Below is a small trained network, with its code and all its weights. Each question gives an input and a class and asks what happens when units are switched off, that is, made to give their printed mean instead of their output.

import numpy as np


def w(rows, s, z=0):
    codes = np.array(rows[::2]) - 128.0
    scale = np.full(codes.shape[1], s)
    scale[-1] = z or s
    return codes * scale


def f(y):
    return y / 2 * (1 + np.tanh(0.7978845608 * (y + 0.044715 * y**3)))


def log_softmax(a):
    a = a - a.max(-1, keepdims=True)
    return a - np.log(np.exp(a).sum(-1, keepdims=True))


def net(x, mask):
    res = np.array(x, float).reshape(1, 4) / 4 @ E
    y = f(res @ A[0][:, :-1].T + A[0][:, -1])
    res = res + np.where(mask, y, B[0][:, -1]) @ B[0][:, :-1]
    return log_softmax(res[-1] @ U[:, :-1].T + U[:, -1])


A, B = {}, {}
E = w([
[222,132,203,226,165,125,217,68],'x0',
[49,19,180,32,115,38,93,58],'x1',
[40,75,38,55,254,132,235,133],'x2',
[160,69,124,153,254,131,44,160],'x3',
],0.0097)
A[0] = w([
[179,69,134,138,192,122,69,177,195],'N1',
[128,100,157,116,118,61,107,40,8],'N2',
[130,159,232,190,193,131,153,72,2],'N3',
[114,171,83,189,108,142,96,222,131],'N4',
[194,127,148,182,56,141,39,140,95],'N5',
[55,23,165,113,109,85,130,168,89],'N6',
[102,86,146,37,152,119,72,38,126],'N7',
[108,164,125,84,83,142,216,112,179],'N8',
[116,169,133,138,58,114,136,101,172],'N9',
[139,94,148,214,233,158,130,112,204],'N10',
[154,183,187,143,125,136,210,52,105],'N11',
[121,70,134,83,156,167,160,125,74],'N12',
[175,146,127,117,166,160,173,192,94],'N13',
[216,17,159,195,136,116,163,81,185],'N14',
[138,80,174,154,102,120,78,43,82],'N15',
[98,136,133,175,139,254,167,144,8],'N16',
[172,182,204,125,101,82,68,126,150],'N17',
],0.0094,0.0028)
B[0] = w([
[134,237,205,95,188,19,82,133,219],'N1',
[87,125,126,205,132,206,140,65,186],'N2',
[111,160,71,47,43,156,120,97,209],'N3',
[77,180,85,169,145,178,118,2,213],'N4',
[74,61,182,70,136,226,238,135,249],'N5',
[114,125,110,123,173,183,134,49,206],'N6',
[59,149,183,140,101,203,140,67,221],'N7',
[140,200,158,15,228,26,151,115,197],'N8',
[150,199,207,97,211,101,149,94,185],'N9',
[39,217,117,73,148,122,172,125,243],'N10',
[141,148,64,58,155,180,67,106,221],'N11',
[37,82,135,125,158,166,163,153,175],'N12',
[45,153,180,218,125,146,193,143,194],'N13',
[92,177,102,135,126,205,100,178,235],'N14',
[55,97,171,136,162,167,124,78,195],'N15',
[11,60,215,239,81,112,136,98,191],'N16',
[69,130,188,107,226,164,209,229,225],'N17',
],0.007,0.012)
U = w([
[91,44,154,144,205,153,236,172,178],'0',
[123,179,191,114,189,93,118,101,220],'1',
[83,92,122,254,98,194,168,17,98],'2',
[98,173,94,102,102,199,74,102,215],'3',
[126,107,166,142,179,62,124,155,71],'4',
[196,111,111,193,127,17,36,127,4],'5',
[201,14,102,237,94,119,80,106,4],'6',
],0.0086,0.0032)

Each question gives the input, the list of numbers given to net, and the class t.
The units are the neurons (one row each of A and B). Each row of codes is followed by its name. A weight is (code - 128) times the scale printed after its matrix; where a second scale follows, it is the last column's (A, B and U).
mask holds one flag per neuron, in row order. A switched-off neuron (its flag False) gives its mean, the last column of its row in B, instead of its output. The means were averaged over made-up inputs and are rounded, as every weight is.
A unit's drop is (log p(t) with every unit on - log p(t) with that unit switched off) / (log p(t) with every unit on - log p(t) with every unit switched off).
The circuit of an input: a set's keep is (log p(t) with only the set's units on - log p(t) with every unit switched off) / (log p(t) with every unit on - log p(t) with every unit switched off). Starting from the 12 units with the biggest drops (on a tie, the unit counted first), units are removed one at a time, each time the one whose removal leaves the highest keep (on an exact tie, the one counted first), for as long as the keep stays at least 0.8.
units of the circuit, in order: the units of the circuit, biggest drop first
k most important neurons: the k neurons with the biggest drops, biggest first
drop when u is switched off: that unit's drop, to one decimal
input [6,-3,1,-5], class 3: units of the circuit, in order => N11
input [5,-4,-5,-5], class 0: 3 most important neurons => N5; N17; N1
input [-3,-8,3,7], class 2: 2 most important neurons => N4; N16
input [-8,0,-8,4], class 0: units of the circuit, in order => N5; N17
input [5,8,-3,7], class 2: 2 most important neurons => N2; N7
input [-7,3,7,-8], class 1: 2 most important neurons => N8; N5
input [-5,8,-8,-8], class 0: units of the circuit, in order => N17; N5
input [-1,5,-8,6], class 0: 2 most important neurons => N5; N17
input [8,-6,-3,-4], class 3: 2 most important neurons => N11; N3
input [1,3,2,5], class 1: 2 most important neurons => N1; N5
input [7,1,-6,-6], class 3: 3 most important neurons => N11; N3; N14
input [8,-4,-2,2], class 3: units of the circuit, in order => N3; N11
input [-2,-7,-2,-8], class 1: 2 most important neurons => N8; N9
input [7,-5,-8,-4], class 0: units of the circuit, in order => N17
input [6,-4,7,-8], class 1: 2 most important neurons => N8; N5
input [8,-1,-4,1], class 3: units of the circuit, in order => N3; N11
input [8,-7,0,-6], class 3: 3 most important neurons => N11; N3; N8
input [8,-2,6,7], class 3: units of the circuit, in order => N3; N14
input [-5,2,-2,-6], class 1: drop when N8 is switched off => 0.1
input [7,-2,-5,-6], class 3: units of the circuit, in order => N11
input [6,-3,-7,-5], class 0: drop when N17 is switched off => 0.8
